Here is a tiny trained network, its code and every weight. The questions are about switching its units off for an input and a target symbol, where a switched-off unit gives its printed mean instead of its output.

import numpy as np


def w(rows, s, z=0):
    codes = np.array(rows[::2]) - 128.0
    scale = np.full(codes.shape[1], s)
    scale[-1] = z or s
    return codes * scale


def f(y):
    return y / 2 * (1 + np.tanh(0.7978845608 * (y + 0.044715 * y**3)))


def softmax(a):
    e = np.exp(a - a.max(-1, keepdims=True))
    return e / e.sum(-1, keepdims=True)


def log_softmax(a):
    a = a - a.max(-1, keepdims=True)
    return a - np.log(np.exp(a).sum(-1, keepdims=True))


def net(x, mask):
    ids = ['αβγδεζθλμστφψω'.index(c) for c in x.split()]
    T = len(ids)
    res = E[ids] + P[:T]
    r = res
    for j in range(3):
        rows = slice(2 * j, 2 * j + 2)
        q, k, v = (r @ M[0][rows].T for M in (Q, K, V))
        z = softmax(np.where(np.tri(T) > 0, q @ k.T / 2**0.5, -1e9)) @ v
        o = O[0][rows]
        res = res + np.where(mask[j], z, o[:, -1]) @ o[:, :-1]
    y = f(res @ A[0][:, :-1].T + A[0][:, -1])
    res = res + np.where(mask[3:7], y, B[0][:, -1]) @ B[0][:, :-1]
    return log_softmax(res[-1] @ U[:, :-1].T + U[:, -1])


Q, K, V, O, A, B = {}, {}, {}, {}, {}, {}
E = w([
[134,131,146,130],'α',
[172,121,125,66],'β',
[146,121,174,128],'γ',
[139,46,79,61],'δ',
[104,90,94,96],'ε',
[82,139,132,200],'ζ',
[129,137,139,129],'θ',
[139,130,144,121],'λ',
[142,102,143,98],'μ',
[145,143,158,132],'σ',
[168,150,162,115],'τ',
[100,52,182,159],'φ',
[99,146,4,102],'ψ',
[91,230,125,28],'ω',
],0.022)
P = w([
[150,113,94,175],'0',
[73,153,195,103],'1',
[221,123,79,207],'2',
[36,136,198,73],'3',
[193,136,77,174],'4',
[2,130,177,51],'5',
[201,147,65,145],'6',
[13,135,178,54],'7',
[182,160,46,141],'8',
],0.0097)
Q[0] = w([
[86,126,98,82],'head 1',
[160,148,183,104],'head 1',
[176,116,91,212],'head 2',
[191,2,145,110],'head 2',
[192,90,70,230],'head 3',
[194,103,101,150],'head 3',
],0.01)
K[0] = w([
[65,124,128,53],'head 1',
[174,124,227,122],'head 1',
[80,163,165,229],'head 2',
[70,90,131,179],'head 2',
[191,213,92,2],'head 3',
[118,100,46,79],'head 3',
],0.0081)
V[0] = w([
[180,121,64,111],'head 1',
[173,108,138,254],'head 1',
[117,239,166,189],'head 2',
[214,161,111,89],'head 2',
[186,84,247,117],'head 3',
[98,40,163,220],'head 3',
],0.0099)
O[0] = w([
[125,104,223,94,87],'head 1',
[110,168,76,88,106],'head 1',
[104,185,181,132,40],'head 2',
[108,163,152,4,72],'head 2',
[253,123,186,178,238],'head 3',
[104,100,225,191,253],'head 3',
],0.011,0.0051)
A[0] = w([
[173,93,179,40,64],'neuron 1',
[157,89,42,119,1],'neuron 2',
[150,58,161,131,185],'neuron 3',
[94,1,103,163,100],'neuron 4',
],0.009,0.0058)
B[0] = w([
[166,77,137,2,157],'neuron 1',
[50,213,202,88,158],'neuron 2',
[160,77,87,98,247],'neuron 3',
[163,205,118,154,230],'neuron 4',
],0.0093,0.012)
U = w([
[102,98,126,130,97],'α',
[75,131,162,158,119],'β',
[113,85,238,169,129],'γ',
[161,65,73,105,125],'δ',
[212,208,142,103,109],'ε',
[29,64,97,121,220],'ζ',
[3,75,212,153,187],'θ',
[159,189,149,128,171],'λ',
[97,60,186,58,51],'μ',
[126,167,175,124,122],'σ',
[140,254,191,79,107],'τ',
[110,58,140,75,2],'φ',
[101,158,184,118,98],'ψ',
[181,137,2,183,172],'ω',
],0.0082,0.0053)

Each question gives the input, a string of symbols that net reads in full, and the target symbol t.
The units are the heads (2 rows each of Q, K, V and O) and the neurons (one row each of A and B). Each row of codes is followed by its name. A weight is (code - 128) times the scale printed after its matrix; where a second scale follows, it is the last column's (O, A, B and U).
mask holds one flag per unit, heads first, then neurons. A switched-off unit (its flag False) gives its mean, the last column of its rows in O or B, instead of its output. The means were averaged over made-up inputs and are rounded, as every weight is.
A unit's drop is (log p(t) with every unit on - log p(t) with that unit switched off) / (log p(t) with every unit on - log p(t) with every unit switched off).
The circuit of an input: a set's keep is (log p(t) with only the set's units on - log p(t) with every unit switched off) / (log p(t) with every unit on - log p(t) with every unit switched off). Starting from all 7 units, units are removed one at a time, each time the one whose removal leaves the highest keep (on an exact tie, the one counted first), for as long as the keep stays at least 0.8.
circuit, biggest first: the units of the circuit, biggest drop first
most important unit: the unit with the biggest drop
top k neurons: the k neurons with the biggest drops, biggest first
which heads matter: for each layer, one digit per head in row order, 1 if its drop is at least 0.15 and else 0, layers parted by /
input φ ω β, target τ: circuit, biggest first => (neuron 2; head 3)
input γ ζ β τ ψ ω τ, target τ: circuit, biggest first => (head 3; neuron 2)
input φ τ τ φ ω μ δ φ, target γ: which heads matter => 001
input μ φ ψ ε θ, target ζ: circuit, biggest first => (head 3)
input ω φ γ, target τ: circuit, biggest first => (neuron 2; head 3)
input φ θ α γ β γ ψ τ, target μ: top 3 neurons => (neuron 1; neuron 4; neuron 3)
input β β ω σ, target μ: circuit, biggest first => (head 2; neuron 1; neuron 4)
input φ φ σ δ μ φ μ, target ω: which heads matter => 010
input ω α λ, target τ: which heads matter => 001
input ζ φ ζ ε φ ω, target γ: circuit, biggest first => (head 1; head 3)
input γ γ β φ β ω, target μ: circuit, biggest first => (head 2; neuron 1; neuron 4)
input τ φ λ ψ, target γ: circuit, biggest first => (head 3; head 1)
input φ σ μ φ φ ψ σ, target ζ: circuit, biggest first => (head 3; neuron 4)
input ω φ θ, target τ: most important unit => neuron 2
input φ φ λ φ φ, target ω: circuit, biggest first => (head 2; neuron 4)
input φ μ φ ψ γ, target ζ: top 2 neurons => (neuron 4; neuron 2)
input μ ψ σ β φ, target ω: top 2 neurons => (neuron 4; neuron 1)
input φ φ φ ψ λ, target ζ: top 2 neurons => (neuron 2; neuron 4)
input φ μ σ φ γ, target ω: top 2 neurons => (neuron 2; neuron 1)
input φ ε γ, target ω: most important unit => head 2
input γ τ ψ φ α ω φ β, target μ: top 2 neurons => (neuron 1; neuron 3)
input β μ φ μ α ω σ, target τ: top 2 neurons => (neuron 2; neuron 3)
